Here is a tiny trained network, its code and every weight. The questions are about switching its units off for an input and a class, where a switched-off unit gives its printed mean instead of its output.

import numpy as np


def w(rows, s, z=0):
    codes = np.array(rows[::2]) - 128.0
    scale = np.full(codes.shape[1], s)
    scale[-1] = z or s
    return codes * scale


def norm(h):
    return h / np.sqrt((h * h).mean(-1, keepdims=True) + 1e-5)


def f(y):
    return np.maximum(y, 0)


def log_softmax(a):
    a = a - a.max(-1, keepdims=True)
    return a - np.log(np.exp(a).sum(-1, keepdims=True))


def net(x, mask):
    res = np.array(x, float).reshape(1, 5) / 4 @ E
    u = 0
    for l in range(4):
        y = f(norm(res) @ A[l][:, :-1].T + A[l][:, -1])
        res = res + np.where(mask[u : u + 8], y, B[l][:, -1]) @ B[l][:, :-1]
        u += 8
    return log_softmax(norm(res)[-1] @ U[:, :-1].T + U[:, -1])


A, B = {}, {}
E = w([
[99,137,122,236,197,223],'x0',
[14,83,101,118,157,81],'x1',
[131,96,136,130,125,129],'x2',
[141,91,3,164,72,135],'x3',
[159,103,120,154,162,87],'x4',
],0.0042)
A[0] = w([
[193,125,97,221,228,31,100],'0.n1',
[185,184,96,198,191,14,91],'0.n2',
[143,110,145,147,154,55,58],'0.n3',
[222,197,149,178,79,144,53],'0.n4',
[48,158,135,56,25,249,88],'0.n5',
[211,45,139,145,192,3,133],'0.n6',
[97,140,148,158,190,143,2],'0.n7',
[152,103,4,148,70,129,118],'0.n8',
],0.0049,0.0083)
B[0] = w([
[71,126,151,78,73,216,187],'0.n1',
[73,27,157,74,71,227,154],'0.n2',
[138,107,124,111,102,174,130],'0.n3',
[193,13,177,131,146,133,160],'0.n4',
[96,87,139,37,118,254,180],'0.n5',
[77,130,154,84,72,193,230],'0.n6',
[204,220,76,105,42,43,128],'0.n7',
[100,160,195,165,82,112,254],'0.n8',
],0.0079,0.003)
A[1] = w([
[109,74,205,139,201,153,179],'1.n1',
[52,140,89,115,163,74,3],'1.n2',
[131,106,108,254,160,176,107],'1.n3',
[230,181,103,156,109,136,38],'1.n4',
[14,129,75,105,151,95,116],'1.n5',
[243,147,149,123,130,152,198],'1.n6',
[59,121,104,117,150,93,9],'1.n7',
[148,124,110,73,144,178,126],'1.n8',
],0.0062,0.0034)
B[1] = w([
[47,234,157,160,101,116,254],'1.n1',
[183,3,197,196,160,95,141],'1.n2',
[75,189,90,125,223,157,221],'1.n3',
[103,32,193,194,167,97,148],'1.n4',
[202,52,228,201,146,175,207],'1.n5',
[89,54,186,191,164,126,223],'1.n6',
[188,10,202,155,172,140,143],'1.n7',
[70,104,125,143,92,137,178],'1.n8',
],0.0061,0.0042)
A[2] = w([
[255,163,151,134,132,170,19],'2.n1',
[69,108,179,91,111,174,144],'2.n2',
[189,81,100,39,96,38,119],'2.n3',
[153,76,189,55,80,47,199],'2.n4',
[121,68,13,201,76,147,155],'2.n5',
[167,147,164,215,147,55,138],'2.n6',
[66,166,154,157,101,105,156],'2.n7',
[102,161,196,171,110,102,249],'2.n8',
],0.0076,0.0017)
B[2] = w([
[58,39,174,158,209,107,132],'2.n1',
[150,101,88,121,67,143,254],'2.n2',
[51,175,104,172,243,173,152],'2.n3',
[78,179,106,209,184,171,207],'2.n4',
[197,231,255,46,129,80,169],'2.n5',
[110,121,84,94,66,135,157],'2.n6',
[187,118,92,89,85,95,201],'2.n7',
[172,122,87,140,122,69,236],'2.n8',
],0.0077,0.0074)
A[3] = w([
[154,198,173,112,134,70,98],'3.n1',
[125,162,167,105,106,43,92],'3.n2',
[127,181,72,145,197,138,120],'3.n3',
[162,50,151,164,144,109,104],'3.n4',
[164,128,53,166,117,117,160],'3.n5',
[154,102,102,33,205,153,78],'3.n6',
[223,159,111,73,136,53,97],'3.n7',
[177,75,65,57,255,91,11],'3.n8',
],0.0093,0.011)
B[3] = w([
[193,166,100,141,71,68,199],'3.n1',
[191,181,142,125,92,130,187],'3.n2',
[107,138,48,117,141,98,251],'3.n3',
[187,32,119,155,139,119,221],'3.n4',
[98,91,85,105,148,98,239],'3.n5',
[125,100,109,141,129,123,128],'3.n6',
[146,116,67,131,129,73,163],'3.n7',
[169,82,54,239,107,7,128],'3.n8',
],0.011,0.0028)
U = w([
[68,179,76,158,200,140,124],'0',
[139,56,206,179,154,128,118],'1',
[81,152,187,82,93,203,135],'2',
[136,113,77,132,116,119,199],'3',
[172,182,133,118,111,63,105],'4',
[130,81,77,80,132,110,69],'5',
[147,140,200,7,243,135,8],'6',
[143,145,199,21,239,137,8],'7',
],0.019,0.018)

Each question gives the input, the list of numbers given to net, and the class t.
The units are the neurons (one row each of A and B). Each row of codes is followed by its name. A weight is (code - 128) times the scale printed after its matrix; where a second scale follows, it is the last column's (A, B and U).
mask holds one flag per neuron, layer by layer. A switched-off neuron (its flag False) gives its mean, the last column of its row in B, instead of its output. The means were averaged over made-up inputs and are rounded, as every weight is.
A unit's drop is (log p(t) with every unit on - log p(t) with that unit switched off) / (log p(t) with every unit on - log p(t) with every unit switched off).
The circuit of an input: a set's keep is (log p(t) with only the set's units on - log p(t) with every unit switched off) / (log p(t) with every unit on - log p(t) with every unit switched off). Starting from the 12 units with the biggest drops (on a tie, the unit counted first), units are removed one at a time, each time the one whose removal leaves the highest keep (on an exact tie, the one counted first), for as long as the keep stays at least 0.8.
circuit, biggest first: the units of the circuit, biggest drop first
unit that matters most: the unit with the biggest drop
k most important neurons: the k neurons with the biggest drops, biggest first
top k neurons in layer l: the k neurons of layer l with the biggest drops, biggest first
drop when u is switched off: that unit's drop, to one decimal
input [-1,-5,7,-7,-5], class 3: unit that matters most	2.n8
input [6,8,0,7,4], class 1: 3 most important neurons	[1.n5, 2.n4, 2.n5]
input [-4,4,6,4,6], class 2: 2 most important neurons	[0.n6, 1.n1]
input [-8,-8,-5,-4,4], class 0: 3 most important neurons	[2.n4, 2.n3, 1.n5]
input [7,4,5,7,-8], class 2: circuit, biggest first	[2.n5, 2.n8]
input [5,-7,4,1,6], class 1: 4 most important neurons	[1.n6, 0.n4, 2.n4, 0.n5]
input [4,0,-4,8,8], class 2: 2 most important neurons	[0.n1, 0.n2]
input [-7,7,-7,2,-1], class 0: circuit, biggest first	[2.n4, 2.n3, 1.n1]
input [-5,7,-1,5,3], class 1: top 2 neurons in layer 1	[1.n5, 1.n1]
input [-1,-8,-7,-8,-2], class 1: circuit, biggest first	[2.n1, 2.n5]
input [-8,2,7,-7,-5], class 0: 3 most important neurons	[2.n4, 2.n3, 0.n8]
input [-7,-4,0,8,1], class 4: 4 most important neurons	[2.n5, 0.n8, 3.n1, 2.n2]
input [-7,-1,1,-7,0], class 0: circuit, biggest first	[2.n4, 2.n5]
input [-8,2,-4,-1,-7], class 0: unit that matters most	2.n3
input [-7,-6,1,6,7], class 0: circuit, biggest first	[2.n4, 2.n3]
input [-2,-7,-7,-7,2], class 1: top 2 neurons in layer 2	[2.n5, 2.n1]
input [2,4,-6,8,-8], class 2: circuit, biggest first	[0.n5, 2.n5]
input [7,4,8,6,-8], class 2: 3 most important neurons	[2.n5, 0.n5, 2.n4]
input [7,2,-5,5,8], class 2: circuit, biggest first	[0.n1, 0.n2, 2.n5]
input [-5,2,-1,-3,7], class 2: circuit, biggest first	[0.n6]
input [-1,-3,-3,8,7], class 4: 2 most important neurons	[2.n5, 0.n5]
input [-5,1,-8,-6,3], class 3: 3 most important neurons	[2.n5, 0.n8, 2.n4]
input [-6,6,-1,-3,-5], class 0: 3 most important neurons	[2.n4, 1.n6, 2.n3]
input [5,4,0,-7,1], class 4: 2 most important neurons	[1.n1, 2.n4]
input [-6,0,-3,7,6], class 4: 2 most important neurons	[2.n5, 0.n5]
input [-4,6,5,8,4], class 4: 2 most important neurons	[2.n5, 1.n6]
input [3,-4,-6,2,-6], class 2: circuit, biggest first	[0.n5]
input [-1,5,5,0,-7], class 2: 2 most important neurons	[0.n5, 2.n8]
input [2,2,3,-6,4], class 4: drop when 0.n5 is switched off	0.1
